Here is a tiny trained network, its code and every weight. The questions are about switching its units off for an input and a class, where a switched-off unit gives its printed mean instead of its output.

import numpy as np


def w(rows, s, z=0):
    codes = np.array(rows[::2]) - 128.0
    scale = np.full(codes.shape[1], s)
    scale[-1] = z or s
    return codes * scale


def norm(h):
    return h / np.sqrt((h * h).mean(-1, keepdims=True) + 1e-5)


def f(y):
    return np.maximum(y, 0)


def log_softmax(a):
    a = a - a.max(-1, keepdims=True)
    return a - np.log(np.exp(a).sum(-1, keepdims=True))


def net(x, mask):
    res = np.array(x, float).reshape(1, 5) / 4 @ E
    u = 0
    for l in range(2):
        y = f(norm(res) @ A[l][:, :-1].T + A[l][:, -1])
        res = res + np.where(mask[u : u + 15], y, B[l][:, -1]) @ B[l][:, :-1]
        u += 15
    return log_softmax(norm(res)[-1] @ U[:, :-1].T + U[:, -1])


A, B = {}, {}
E = w([
[221,172,12,100],'x0',
[252,84,167,30],'x1',
[128,115,190,37],'x2',
[222,135,216,154],'x3',
[119,1,57,196],'x4',
],0.0066)
A[0] = w([
[39,87,120,110,102],'0.n1',
[86,167,8,98,132],'0.n2',
[254,147,85,186,72],'0.n3',
[144,49,101,195,82],'0.n4',
[78,178,211,167,145],'0.n5',
[140,72,113,179,88],'0.n6',
[119,14,173,120,46],'0.n7',
[58,146,90,92,182],'0.n8',
[95,58,125,152,254],'0.n9',
[136,31,43,114,39],'0.n10',
[139,114,92,176,167],'0.n11',
[107,188,42,173,92],'0.n12',
[122,110,51,165,80],'0.n13',
[53,14,176,123,141],'0.n14',
[89,133,177,184,92],'0.n15',
],0.0089,0.0035)
B[0] = w([
[201,183,31,154,203],'0.n1',
[60,7,109,104,230],'0.n2',
[149,155,34,205,216],'0.n3',
[102,131,130,25,202],'0.n4',
[72,229,140,127,233],'0.n5',
[112,91,127,3,179],'0.n6',
[207,64,209,151,191],'0.n7',
[85,117,157,76,217],'0.n8',
[66,88,210,178,253],'0.n9',
[52,79,126,243,197],'0.n10',
[184,188,121,81,191],'0.n11',
[159,104,114,113,202],'0.n12',
[103,73,157,118,184],'0.n13',
[254,109,123,146,249],'0.n14',
[118,173,175,220,191],'0.n15',
],0.0064,0.0047)
A[1] = w([
[107,184,20,237,190],'1.n1',
[235,204,105,159,130],'1.n2',
[72,152,168,169,26],'1.n3',
[120,186,156,87,226],'1.n4',
[188,80,155,134,25],'1.n5',
[11,156,172,81,59],'1.n6',
[120,111,127,112,147],'1.n7',
[106,238,68,76,164],'1.n8',
[73,168,113,167,153],'1.n9',
[96,154,115,39,52],'1.n10',
[158,204,202,94,252],'1.n11',
[159,86,100,53,220],'1.n12',
[94,183,153,178,109],'1.n13',
[161,190,144,85,10],'1.n14',
[103,143,137,2,125],'1.n15',
],0.0099,0.0022)
B[1] = w([
[150,165,141,113,244],'1.n1',
[125,121,60,165,209],'1.n2',
[115,175,162,131,183],'1.n3',
[103,137,70,114,205],'1.n4',
[173,120,176,97,185],'1.n5',
[176,89,136,173,215],'1.n6',
[135,140,135,147,151],'1.n7',
[136,10,140,114,212],'1.n8',
[112,170,182,81,193],'1.n9',
[110,136,155,73,169],'1.n10',
[119,170,81,145,255],'1.n11',
[134,187,153,176,223],'1.n12',
[68,142,184,183,195],'1.n13',
[152,129,119,109,168],'1.n14',
[132,162,146,45,197],'1.n15',
],0.011,0.0054)
U = w([
[172,218,148,40,125],'0',
[51,109,112,19,136],'1',
[213,29,223,189,138],'2',
[35,188,254,206,158],'3',
[28,42,51,172,164],'4',
[99,199,84,166,2],'5',
[227,133,23,161,148],'6',
],0.015,0.0056)

Each question gives the input, the list of numbers given to net, and the class t.
The units are the neurons (one row each of A and B). Each row of codes is followed by its name. A weight is (code - 128) times the scale printed after its matrix; where a second scale follows, it is the last column's (A, B and U).
mask holds one flag per neuron, layer by layer. A switched-off neuron (its flag False) gives its mean, the last column of its row in B, instead of its output. The means were averaged over made-up inputs and are rounded, as every weight is.
A unit's drop is (log p(t) with every unit on - log p(t) with that unit switched off) / (log p(t) with every unit on - log p(t) with every unit switched off).
The circuit of an input: a set's keep is (log p(t) with only the set's units on - log p(t) with every unit switched off) / (log p(t) with every unit on - log p(t) with every unit switched off). Starting from the 12 units with the biggest drops (on a tie, the unit counted first), units are removed one at a time, each time the one whose removal leaves the highest keep (on an exact tie, the one counted first), for as long as the keep stays at least 0.8.
units of the circuit, in order: the units of the circuit, biggest drop first
k most important neurons: the k neurons with the biggest drops, biggest first
k most important neurons of layer l: the k neurons of layer l with the biggest drops, biggest first
drop when u is switched off: that unit's drop, to one decimal
input [8,-2,-2,-3,4], class 4: units of the circuit, in order => (0.n2)
input [-3,-7,2,-4,5], class 3: units of the circuit, in order => (1.n9, 1.n1)
input [-1,-4,-4,-7,-8], class 1: 2 most important neurons of layer 0 => (0.n9, 0.n10)
input [3,1,-1,2,-7], class 6: units of the circuit, in order => (1.n2, 1.n8)
input [3,6,-3,-5,-8], class 1: units of the circuit, in order => (1.n8, 0.n14)
input [-1,-6,5,-5,-7], class 1: units of the circuit, in order => (1.n8, 0.n9)
input [4,-3,-1,7,-8], class 6: 2 most important neurons => (1.n2, 0.n9)
input [0,-6,3,-6,-1], class 1: 2 most important neurons => (0.n8, 0.n10)
input [-3,-2,7,-6,-5], class 1: 2 most important neurons of layer 1 => (1.n8, 1.n4)
input [2,-5,-8,-4,-7], class 1: 2 most important neurons => (0.n9, 0.n10)
input [-7,4,-8,-4,8], class 2: 2 most important neurons => (0.n14, 0.n7)
input [-2,6,1,-4,0], class 2: 3 most important neurons => (0.n7, 0.n5, 0.n4)
input [-6,-3,-1,2,7], class 2: 2 most important neurons of layer 0 => (0.n14, 0.n7)
input [7,-4,7,-4,-7], class 1: units of the circuit, in order => (1.n8)
input [6,-8,-2,8,-4], class 6: 2 most important neurons => (1.n2, 0.n9)
input [2,4,-2,3,3], class 6: 2 most important neurons of layer 0 => (0.n3, 0.n2)
input [6,-7,4,8,0], class 6: 2 most important neurons of layer 1 => (1.n2, 1.n8)
input [0,5,-4,5,-7], class 6: drop when 1.n2 is switched off => 0.2
input [8,4,0,4,-3], class 6: drop when 1.n2 is switched off => 0.1
input [-6,0,5,-6,2], class 2: units of the circuit, in order => (0.n14)
input [-8,2,1,-1,3], class 2: drop when 0.n14 is switched off => 0.6
